(in the rows, 128 means zero)
Each row has a class, written as a number after it.
[127 180 130 154 111 125 129 137  87 136  81 100 157 122  98 111 120 103
 146 122  85 149 169 133 178  83 140 184  71 152 115 105 119  74 179 176
 163 148  86  92 134  74 129 128 137 177 119 154]  7
[133 178 148 151 113 136 128 150  70 158  86 147 136 122 106 101 135 107
 154 135 132 143 187  90 130  79 130  96  38 120 119 147 122  98 142 210
 149 118 101  86 150 115 121  69 111 135 112 135]  0
[127 173 140 156 129 131 129 141  94 137  87  99 152 127 100 112 120 104
 149 119  89 155 177 102 187  85 142 174  75 155 105 142 116  71 181 171
 163 154 102  83 119  78 135 114 120 168 130 151]  3
[111 190 138 154 118 126 132 126  81 134  94 105 158 107  90 121 128  92
 148 117  94 148 192 103 184  85 126 193  87 155  94 120 102  92 199 179
 171 129  90 101 127  84 139 117 112 153 131 138]  0
[123 162 155 169 103 126 137 139  76 115 108 126 142 127 112 115 114  92
 146 130 129 133 166  78 134  70 126 126  43 127 130 171 110  97 113 191
 136 108 118  96 150 106 137  87 117 134 107 153]  4
[131 171 159 166 113 134 139 140  87 132  90 130 136 128 131  97 111 104
 157 133 116 134 166  85 134  72 141  86  41 124 131 188 120  93 106 207
 158 119 102  98 144 115 129  71 113 138 119 140]  3
[119 187 145 150 115 133 129 136  64 145 105 147 136 115 110  95 128 110
 158 142 129 130 168 101 125  72 132  96  40 107 118 166 118  89 130 207
 162 121 106 113 149 107 122  74 114 134 114 133]  1
[137 180 144 155 107 134 125 141  71 140 105 140 124 116 115  97 143 105
 152 135 126 140 177 113 143  88 138  95  40 119 122 145 120  72 148 208
 160 123  95  88 147 112 115  76 122 153 121 128]  6
[145 157 152 172 108 127 133 141  81 139  83 122 127 128  96 126 129 100
 151 126 128 140 171 100 145  63 137  91  52 143 118 171 114 112 119 214
 157 106  96  76 137 126 134  72 122 146 112 150]  0
[147 183 136 172 117 120 138 127  74 130  90 130 127 131  93 131 134 107
 145 126 124 138 156 110 131  67 130  89  63 129 118 185 125 117 133 207
 145 107 118  92 131 123 132  72 118 155  99 147]  1
[138 173 159 182 108 135 136 138  86 120  93 128 131 126  98 124 122 102
 148 121 121 135 145  84 135  75 133 134  36 128 131 155 110 102 110 211
 127 102 102  97 149 107 146  78 118 133 104 147]  2
[124 166 138 160 119 127 130 135  92 133  99  88 168 122  93 108 128 108
 137 122  85 152 174 121 201  89 144 167  72 162 102 119 111  73 190 172
 163 152  99  90 121  79 141 120 134 167 134 157]  6
[117 152 165 174 116 126 138 139  83 131 103 135 147 132 121 109 102 102
 151 130 119 121 152  67 136  70 130 105  28 126 134 182 106 109  94 201
 127 101 116  84 157 114 147  79 112 130 108 140]  3
[132 161 157 172 113 125 132 138  83 124 102 140 134 126 102 118 120  91
 137 125 125 134 156  88 129  77 127 132  43 125 129 151 115 101 125 203
 125  98  96  84 154 105 136  77 109 135 103 143]  2
[126 165 148 171 109 127 136 138  81 126 107 112 131 126 119 101 119  96
 149 129 118 131 163  94 154  78 138  85  47 131 128 159 125  93 120 207
 152 126  99  95 146 118 129  84 123 147 128 143]  6
[132 181 136 145 109 140 133 143  68 149  93 135 119 130 119  96 139 102
 151 142 131 143 187 106 134  83 137  93  36 119 119 160 119  78 147 189
 142 121 114  98 145 104 104  85 107 142 113 135]  4
[116 168 152 167 110 132 136 141  75 146  84 125 136 121 111 105 119  92
 153 130 122 135 186  87 137  73 131  99  49 130 119 154 120 105 128 209
 151 118  99  98 145 110 122  80 113 135 112 146]  0
[143 193 148 155 113 141 127 131  77 141 101 144 115 119 118  97 138 104
 156 135 129 137 170 114 129  88 142 109  40 115 116 156 117  90 128 209
 146 114  93 112 149 100 120  70 104 132 110 137]  2
[124 196 145 152  95 118 135 122  93 120 100  94 157 120 114 113 109  93
 136 126  93 133 172 136 187  84 131 199  90 151 115 118 121  80 169 169
 159 129  79 114 144  70 143 133 134 174 117 165]  7
[131 160 149 179 108 127 134 137  82 142  86 119 130 132  98 123 123 103
 155 123 123 136 170  91 141  67 131  92  57 143 111 164 116 124 113 219
 147  96 110  90 146 126 137  72 119 146 103 153]  0
[108 190 156 156 106 120 130 129  93 131 102  93 155 111 101 111 108  94
 143 123  98 138 181 117 190  77 129 192 105 162 101 124 105  90 165 174
 160 121  90 103 146  76 148 122 126 155 130 170]  0
[146 181 151 175 107 137 136 135  84 122  94 127 120 128 112 112 132  96
 153 127 121 137 170 104 135  78 140 115  51 126 115 164 124  92 119 215
 152 113  95 117 142 108 129  70 113 144 111 146]  2
[113 195 140 152 116 122 139 126  71 129 113 100 156 116  94 111 130  99
 147 123  94 141 179  98 187  80 123 183  97 147  86 127 106  66 195 188
 164 136  93 103 128  81 131 119 125 158 134 142]  6
[150 176 150 175 110 121 136 125  80 127 100 119 119 126  85 134 127 104
 151 130 124 137 150 113 139  62 137 107  75 140 102 187 112 114 106 219
 150  99 100 108 140 118 146  72 122 146  90 155]  2
[128 180 160 170 110 136 140 132  76 136  98 123 124 126 131 105 113 101
 169 131 123 125 163  89 138  71 135  91  51 126 123 185 112  85 100 213
 150 113  99 106 147 108 128  83 114 135 115 148]  3
[116 193 136 150 119 121 134 129  75 128 112  98 154 117  95 115 131  99
 143 123  92 149 186 102 188  81 121 184  89 150  88 126 109  72 200 183
 170 137  96  97 123  86 134 112 123 163 133 138]  6
[133 182 153 163 112 136 137 140  72 146  91 125 129 124 114 103 126  89
 159 125 124 132 186  83 141  80 136  88  48 129 125 161 122 106 126 210
 156 112 102 105 142 116 121  75 110 135 107 132]  0
[140 174 153 165 112 123 139 136  71 133  98 121 135 130  90 134 126 100
 143 127 125 143 167  91 139  64 132 114  74 135 117 187 126 102 124 209
 155 103 110  98 126 117 136  83 123 143  95 138]  8
[115 156 137 159 108 115 124 136  97 139  87  96 160 112  88 118 113  90
 138 124 100 144 179 119 189  65 129 178  78 168  98 111 107  87 175 177
 165 132  79  92 131  79 139 119 126 164 137 165]  0
[134 164 147 168 112 134 136 146  79 145  79 118 128 134 108 109 126  94
 145 122 118 143 187  89 139  79 144  90  48 133 128 149 122 105 145 205
 156 116 103  91 137 114 123  74 114 138 114 141]  0
[122 201 134 150 116 121 128 120  86 119 107 108 146 112  93 123 125  86
 147 118  98 154 183 108 179  80 123 196  95 153  91 131 106  84 189 177
 164 132  83 124 128  76 142 106 109 155 124 143]  2
[122 196 145 158 108 126 129 125  99 119 102 105 147 112  97 113 117  92
 140 123  94 144 171 128 189  81 130 206  97 161 102 124 112  77 168 173
 153 130  79 117 135  73 146 119 120 166 128 164]  2
[131 173 157 168 109 132 137 138  76 145  89 118 131 119 111 106 123  96
 157 127 123 134 182  94 139  74 136  96  49 131 117 160 110 104 128 212
 155 111 101 104 143 109 127  78 116 131 110 142]  0
[113 166 128 147 115 112 123 137  95 127  96 110 155 119  93 112 115  89
 133 124  97 152 171 131 182  70 125 184  78 159 109 119 108  71 205 156
 159 138  88  86 124  81 132 118 123 177 140 153]  1
[107 168 140 154 111 112 129 126  94 128 108  99 160 109  97 108 110  87
 145 127 102 134 163 123 182  64 118 182  84 155  95 129 107  73 180 172
 162 129  88 107 131  74 130 120 128 168 130 161]  1
[131 164 151 169 113 126 135 141  87 131  97 129 133 127  95 116 114  92
 140 125 121 135 141  83 140  74 136 115  37 129 139 157 111 103 110 197
 129 106  92  93 150 109 139  87 114 129 104 140]  2
[112 166 136 148 113 111 124 131  93 128 104 106 155 112  95 109 110  89
 140 124 100 144 164 130 181  63 124 184  83 159 103 123 100  71 193 163
 161 132  85  90 128  76 132 121 126 173 140 159]  1
[130 173 131 144 111 121 129 134  89 134  83  97 161 121  97 116 120 102
 140 123  91 149 179 133 179  87 142 183  69 148 109 116 122  83 181 169
 166 150  86  98 136  75 139 126 130 176 120 155]  7
[117 172 147 160 120 129 127 134  93 140  89  91 159 110  92 115 122  96
 151 117  97 150 178 122 189  84 138 180  79 164  97 121 109  87 179 178
 171 144  95  89 124  78 137 120 128 154 128 160]  0
[122 198 136 152 119 128 129 124  90 125 104 115 145 116  86 125 133  95
 145 116 102 158 177  99 184  85 126 195  99 153  92 136 102  78 190 174
 166 129  81 114 129  79 138 110 110 157 124 136]  2
[136 155 143 174 105 124 142 137  81 108  94 124 137 134 112 125 118  93
 135 124 127 139 161  85 133  76 130 119  41 130 133 169 116 106 131 186
 122 107 120  86 143 112 136  88 111 139 115 150]  4
[125 167 142 163 118 126 130 136  99 140  82  87 163 117  96 111 126  99
 148 119  88 149 179 124 192  79 146 168  72 169 103 122  99  92 175 175
 170 143  96  94 122  80 143 116 132 158 133 155]  0
[111 189 152 161 108 123 134 127 100 127 114  88 153 121  98 111 110  97
 144 131 108 139 172 114 186  74 125 188  95 157  97 127 124  80 169 168
 148 123  99 116 146  75 139 123 123 163 132 159]  5
[130 159 141 171 110 121 142 138  74 128  86 119 130 133 112 118 113 102
 142 124 114 128 160  91 132  81 131 119  37 120 133 149 126 117 121 203
 126 111 108  84 157 108 134  86 117 146  99 141]  7
[146 165 144 172 108 117 142 133  86 128  93 101 119 133 103 134 125 109
 154 131 131 146 155  96 146  68 130  98  74 141 107 191 119 113 111 211
 134 103 110  99 132 122 142  85 126 152 108 147]  8
[142 161 147 164 114 125 132 146  82 135  89 119 131 134  88 129 126 109
 143 129 124 156 167  86 144  63 131 115  68 140 119 182 129 107 117 205
 147 112 109  82 126 121 138  78 129 158 103 144]  8
[153 182 141 160 103 127 138 141  71 133  78 124 121 138  92 128 123 108
 146 120 123 141 161 107 129  63 135 103  54 125 128 163 136 112 121 213
 155 118 103 102 141 124 137  78 136 161  91 142]  7
[133 162 150 169 105 124 140 143  71 122  94 145 151 139 112 119 116  96
 142 123 124 119 158  80 120  76 125 131  33 111 140 142 136 102 115 210
 134 109 103  88 160 108 136  87 124 143  97 142]  7
[124 160 138 150 103 111 131 132  88 135  94  95 158 118  98 115 107  90
 139 122  99 139 164 137 176  69 132 187  84 155 109 112 112  71 174 174
 165 132  73  96 142  73 134 132 137 179 119 164]  7
[158 175 134 156 108 120 138 141  70 141  77 120 123 143  94 125 130 109
 142 127 118 148 168 103 130  68 141  99  52 122 130 164 132 112 127 209
 157 122  94  87 136 119 129  81 133 162  94 143]  7
[124 207 165 162 108 132 138 120  99 122 106  93 153 123 122 111 118 105
 160 123  87 133 166 114 193  87 136 184  97 156 101 154 103  73 164 180
 154 117  98 104 144  78 148 122 121 161 131 165]  3
[147 169 146 169 110 134 133 149  85 148  94 120 108 151  76 127 129 109
 144 123 132 155 168  95 131  54 134  88  49 136 118 155 130 102 146 201
 133 102 119  94 139 129 125  72 120 157 107 135]  5
[120 196 152 163 104 121 132 131 107 129 117  87 148 130  95 113 119 100
 142 130 105 146 166 122 190  78 135 188  94 157 103 123 121  73 177 166
 154 116  98 107 147  78 140 126 128 166 132 163]  5
[111 199 130 148 119 121 132 124  78 123 106 110 151 111  93 115 131  96
 152 124  98 141 179 108 179  77 116 189  85 143  92 132 105  77 197 174
 168 133  96 113 124  78 130 110 119 157 130 134]  1
[116 169 131 150 119 119 126 140 100 131  88  88 158 117  98 112 120  97
 146 126  92 166 171 117 186  85 138 190  86 159 101 126 123  73 183 170
 166 147  96  91 118  77 129 125 132 169 135 148]  8
[123 147 150 173 111 118 128 145  92 119 103 121 133 124 110 128 111  95
 145 132 130 142 162  77 140  81 116 130  39 131 129 151 123 106 125 197
 119 102 109  73 148 111 138  89 118 146 119 134]  8
[143 175 139 150 103 133 133 145  57 155  90 149 133 133 116  98 124 112
 146 143 126 128 176 119 121  79 152  93  40 109 129 146 123  78 132 207
 159 124  93 112 152  98 119  85 120 148  98 137]  7
[118 210 144 152 113 129 138 113  77 120 110 106 157 105  95 118 125  88
 157 120  93 144 172 114 177  86 123 206 100 149  83 137 102  73 181 185
 166 120  82 133 132  74 138 116 110 149 119 142]  2
[135 167 137 155 106 135 128 150  72 136 102 148 129 140 109 106 140 105
 143 139 132 148 185  96 139  80 150  89  48 120 127 173 115  75 135 184
 167 123 114 101 146 105 116  76 120 141 111 134]  4
[120 158 143 159 110 118 130 131  95 130 108  86 166 116  92 108 114  96
 136 117  91 144 163 127 196  76 130 182  85 167  99 112 106  64 180 174
 163 130  84  88 129  77 139 131 139 176 136 165]  6
[152 178 144 175 112 130 135 130  80 138  96 125 126 133  81 132 132 103
 139 124 119 143 157 101 137  60 135 109  58 132 112 169 121 111 115 213
 146 104 104 116 135 117 139  70 119 146  87 148]  2
[125 167 141 157 110 120 126 134 111 127  94  96 154 116  85 115 112  89
 132 116  93 156 151 137 187  75 133 199  84 168 104 115 111  70 176 168
 164 121  75  94 135  77 140 119 126 165 126 163]  2
[118 153 162 178 105 128 135 139  75 128 109 124 146 124 101 116 115  99
 140 125 119 126 153  70 145  69 127 117  33 129 132 154 108  97 116 210
 136 104 105  79 144 117 142  87 122 141 107 145]  6
[150 175 151 168 118 128 139 139  72 133  90 130 129 146  99 129 123 111
 154 130 111 140 168  84 139  71 147  87  61 133 123 203 114 107 114 209
 152 109 115  87 129 128 144  74 119 156 100 136]  3
[121 171 146 155 114 117 126 140 103 135  88  99 151 123 104 112 105 100
 141 123  90 151 167 115 180  64 137 174  85 162 112 133 104  66 174 172
 164 134  85  80 134  77 138 120 126 170 142 166]  3
[116 158 131 147 102 115 132 137  94 128  81 104 164 125  96 110 102  97
 134 121  92 143 157 135 174  72 131 188  83 158 112 104 122  77 178 170
 159 134  75  94 142  78 135 130 138 179 126 162]  7
[130 169 156 168 110 131 138 143  79 138  84 121 133 121 115 102 125  97
 158 131 124 135 188  95 132  77 134 100  51 127 110 162 123 101 125 216
 158 118 102 100 141 109 119  74 118 135 112 144]  0
[121 167 156 164 111 122 133 126 100 123  99 104 169 114 107 109 104  99
 156 117  89 134 154 117 183  69 130 186  85 166 104 139  97  68 156 181
 159 119  83  93 136  73 147 124 128 161 137 168]  3
[142 173 160 159 115 140 129 141  71 139  95 149 129 131 122 104 127 112
 156 130 129 135 173 101 123  79 139 104  38 118 129 169 116  80 130 207
 154 115 106  88 144 106 133  68 117 134 110 142]  3
[106 163 136 153 116 118 125 130  97 137 101  93 163 111  92 112 113  91
 145 124  97 144 166 122 186  74 119 172  76 159 103 122 110  75 188 166
 158 129  90  95 133  79 131 122 123 171 126 159]  1
[134 175 142 157 108 134 129 144  65 148 103 144 134 124 113  93 132 109
 139 137 125 136 175 112 140  88 141  90  39 120 130 138 118  74 150 201
 147 122 102 101 146 109 128  81 120 145 114 136]  6
[133 176 130 155 113 136 126 148  63 144  94 152 122 132 107 107 132 113
 145 136 133 144 166 114 123  82 142  91  37 111 127 149 120  78 164 198
 148 121 113  99 146 115 122  72 109 148 118 133]  1
[126 161 147 177 111 122 135 140  81 128  85 127 138 117 109 124 116  97
 147 133 123 139 178  88 134  77 128 109  34 127 119 155 114 120 125 205
 131 114 107  84 143 115 133  83 113 142 120 137]  0
[121 167 137 155 113 127 133 127  96 117  98  90 157 122 100 103 123  95
 149 122  95 145 170 127 186  78 137 183  76 163  96 135 109  82 170 166
 165 145 106 111 122  72 134 125 137 158 132 165]  4
[145 164 144 170 116 128 136 148  82 144 101 113 118 155  91 117 128 114
 150 131 131 149 162  94 137  65 146  78  47 134 121 172 125 111 124 198
 147 108 124  99 142 127 140  66 122 144 106 134]  5
[111 201 143 146 112 116 135 121  86 123 109  94 157 108 102 118 121  91
 157 122 103 152 173  95 179  82 124 198 110 148  85 146 109  75 183 181
 169 127  94 122 128  71 133 128 124 151 129 139]  8
[125 167 133 156 118 125 125 147 105 140  88  95 153 128  83 107 124 108
 140 131  98 163 174 127 182  76 143 172  65 161 105 112 124  76 189 160
 156 147 104  92 127  80 132 112 131 172 135 145]  5
[144 190 132 144 102 134 126 145  62 156  88 151 129 130 111  98 128 113
 152 135 131 135 171 118 123  87 141  92  31 109 137 133 130  89 138 206
 151 124  99 119 158 106 128  82 124 147  91 131]  7
[148 185 139 158 106 142 128 134  80 134  90 142 112 120 107 106 132 103
 155 126 133 139 156 117 132  83 137 105  44 125 120 148 121  91 132 211
 144 108  91 119 151 112 131  69 109 141 113 135]  2
[120 180 150 165 111 134 136 133  73 129  96 134 135 123 110 104 127  98
 153 129 122 127 168  97 125  73 129 107  43 114 120 160 126  92 141 211
 160 114 108 109 143 107 118  76 118 137 112 140]  1
[131 173 149 159 109 136 133 137  63 144 112 133 144 121 114  93 126 109
 150 133 133 130 162 102 137  80 129  90  46 121 123 143 118  80 133 211
 151 117 102 113 150 111 134  80 128 139 110 139]  6
[112 205 140 147 118 124 135 118  77 124 110 109 155 109  96 113 127  95
 155 121 102 135 173 106 172  77 117 186  94 140  89 136 108  77 199 182
 170 129  97 122 130  75 130 115 119 152 128 141]  1
[115 191 157 157 105 127 132 128  95 129  97  97 160 111 104 110 112  97
 146 124  97 138 180 122 191  82 133 188 101 164  98 129 105  86 172 176
 160 123  89 104 139  77 144 123 124 157 133 167]  0
[110 203 145 154 111 123 127 123 103 122 105 100 157 108 102 112 119 101
 140 126  96 141 173 126 186  84 124 193  84 149 107 127 117  81 183 167
 162 135  92 107 137  75 141 126 122 166 137 166]  1
[135 177 146 164 110 134 128 145  81 152 104 131 118 134 113  97 131 111
 156 145 140 140 174 110 129  72 139  89  38 121 120 145 128  82 131 200
 144 114 109 104 151 106 114  74 117 143 115 134]  5
[134 170 140 157 125 137 128 143 103 141  77  90 160 131 101 111 125 109
 146 121  82 155 177 108 190  92 146 167  69 156 111 132 127  69 173 170
 165 148  99  84 122  78 133 117 127 171 127 155]  3
[114 167 149 164 110 121 131 128 105 120  95 109 165 116 113 116 104  97
 144 119  94 142 165 110 181  72 129 186  85 160 104 143 102  69 161 168
 167 122  88  96 133  74 140 120 125 167 136 152]  3
